Here is a tiny trained network, its code and every weight. The questions are about switching its units off for an input and a class, where a switched-off unit gives its printed mean instead of its output.

import numpy as np


def w(rows, s, z=0):
    codes = np.array(rows[::2]) - 128.0
    scale = np.full(codes.shape[1], s)
    scale[-1] = z or s
    return codes * scale


def f(y):
    return y / 2 * (1 + np.tanh(0.7978845608 * (y + 0.044715 * y**3)))


def log_softmax(a):
    a = a - a.max(-1, keepdims=True)
    return a - np.log(np.exp(a).sum(-1, keepdims=True))


def net(x, mask):
    res = np.array(x, float).reshape(1, 3) / 4 @ E
    y = f(res @ A[0][:, :-1].T + A[0][:, -1])
    res = res + np.where(mask, y, B[0][:, -1]) @ B[0][:, :-1]
    return log_softmax(res[-1] @ U[:, :-1].T + U[:, -1])


A, B = {}, {}
E = w([
[181,12,148,197,117,109,162,167],'x0',
[170,146,72,48,182,91,168,198],'x1',
[133,160,83,182,58,60,6,158],'x2',
],0.011)
A[0] = w([
[171,169,62,32,178,18,134,202,184],'neuron 1',
[84,151,155,134,147,163,147,105,177],'neuron 2',
[82,234,101,107,113,87,52,168,157],'neuron 3',
[97,253,82,106,119,90,53,105,150],'neuron 4',
[177,22,118,210,67,37,111,157,166],'neuron 5',
[45,169,134,28,192,222,159,37,202],'neuron 6',
[229,143,74,40,161,94,153,211,204],'neuron 7',
[228,80,174,170,177,188,179,118,109],'neuron 8',
[182,143,71,80,177,44,186,185,167],'neuron 9',
[93,74,203,229,109,187,121,75,232],'neuron 10',
[51,183,69,129,84,91,77,97,142],'neuron 11',
[195,69,81,212,71,54,69,211,96],'neuron 12',
[142,38,218,187,206,137,201,119,169],'neuron 13',
[54,119,100,97,143,191,159,48,186],'neuron 14',
[194,133,55,41,168,104,143,231,195],'neuron 15',
[89,96,127,169,96,161,125,55,207],'neuron 16',
[74,154,179,196,75,160,115,48,254],'neuron 17',
],0.0064,0.0045)
B[0] = w([
[121,165,49,128,207,83,143,209,240],'neuron 1',
[121,110,144,65,130,130,80,118,164],'neuron 2',
[56,132,62,169,89,150,96,209,214],'neuron 3',
[33,91,54,206,91,126,100,208,222],'neuron 4',
[131,153,232,2,172,106,109,109,240],'neuron 5',
[104,228,202,18,208,73,79,48,255],'neuron 6',
[204,153,35,133,242,70,176,118,240],'neuron 7',
[142,96,109,168,130,221,203,199,195],'neuron 8',
[180,155,50,156,216,113,203,154,219],'neuron 9',
[91,146,213,83,102,227,129,158,233],'neuron 10',
[119,111,125,220,77,165,73,161,196],'neuron 11',
[93,247,175,36,225,31,54,53,230],'neuron 12',
[196,73,177,120,77,231,178,193,232],'neuron 13',
[90,160,171,39,139,158,104,123,193],'neuron 14',
[158,128,45,139,193,87,215,170,238],'neuron 15',
[63,82,169,116,107,222,82,145,186],'neuron 16',
[62,111,202,159,82,204,43,77,226],'neuron 17',
],0.0061,0.0095)
U = w([
[101,171,215,63,143,128,59,23,217],'0',
[122,177,113,26,203,25,153,112,181],'1',
[109,2,165,98,43,187,173,208,166],'2',
[232,33,107,201,180,130,244,146,5],'3',
[50,78,104,220,15,146,73,129,83],'4',
[107,136,21,211,131,114,133,222,19],'5',
],0.0065,0.0018)

Each question gives the input, the list of numbers given to net, and the class t.
The units are the neurons (one row each of A and B). Each row of codes is followed by its name. A weight is (code - 128) times the scale printed after its matrix; where a second scale follows, it is the last column's (A, B and U).
mask holds one flag per neuron, in row order. A switched-off neuron (its flag False) gives its mean, the last column of its row in B, instead of its output. The means were averaged over made-up inputs and are rounded, as every weight is.
A unit's drop is (log p(t) with every unit on - log p(t) with that unit switched off) / (log p(t) with every unit on - log p(t) with every unit switched off).
The circuit of an input: a set's keep is (log p(t) with only the set's units on - log p(t) with every unit switched off) / (log p(t) with every unit on - log p(t) with every unit switched off). Starting from the 12 units with the biggest drops (on a tie, the unit counted first), units are removed one at a time, each time the one whose removal leaves the highest keep (on an exact tie, the one counted first), for as long as the keep stays at least 0.8.
circuit, biggest first: the units of the circuit, biggest drop first
unit that matters most: the unit with the biggest drop
top k neurons: the k neurons with the biggest drops, biggest first
drop of u: that unit's drop, to one decimal
input [-1,-4,5], class 4: top neuron -> [neuron 6]
input [3,0,0], class 2: circuit, biggest first -> [neuron 6; neuron 7]
input [1,-2,-4], class 2: circuit, biggest first -> [neuron 12; neuron 7]
input [-2,0,-6], class 0: circuit, biggest first -> [neuron 1; neuron 15]
input [8,-2,1], class 0: circuit, biggest first -> [neuron 12; neuron 15]
input [7,1,4], class 1: top 2 neurons -> [neuron 17; neuron 12]
input [2,-7,7], class 0: top 2 neurons -> [neuron 12; neuron 5]
input [2,-5,-6], class 2: top 3 neurons -> [neuron 13; neuron 12; neuron 8]
input [1,-2,-2], class 2: circuit, biggest first -> [neuron 12; neuron 7]
input [7,1,2], class 1: top 3 neurons -> [neuron 12; neuron 17; neuron 5]
input [-2,-3,1], class 4: top 2 neurons -> [neuron 12; neuron 5]
input [-2,-1,1], class 4: top 2 neurons -> [neuron 12; neuron 5]
input [1,-8,-7], class 2: top 4 neurons -> [neuron 13; neuron 12; neuron 8; neuron 5]
input [3,-8,7], class 0: circuit, biggest first -> [neuron 12]
input [0,5,6], class 5: top 3 neurons -> [neuron 6; neuron 3; neuron 4]
input [1,-8,-3], class 2: top 2 neurons -> [neuron 12; neuron 13]
input [6,-5,3], class 0: drop of neuron 12 -> 0.2
input [-2,3,5], class 5: drop of neuron 17 -> 0.0
input [3,2,7], class 1: drop of neuron 5 -> 0.1
input [-2,5,1], class 5: drop of neuron 5 -> 0.2
input [6,8,-1], class 3: unit that matters most -> neuron 6
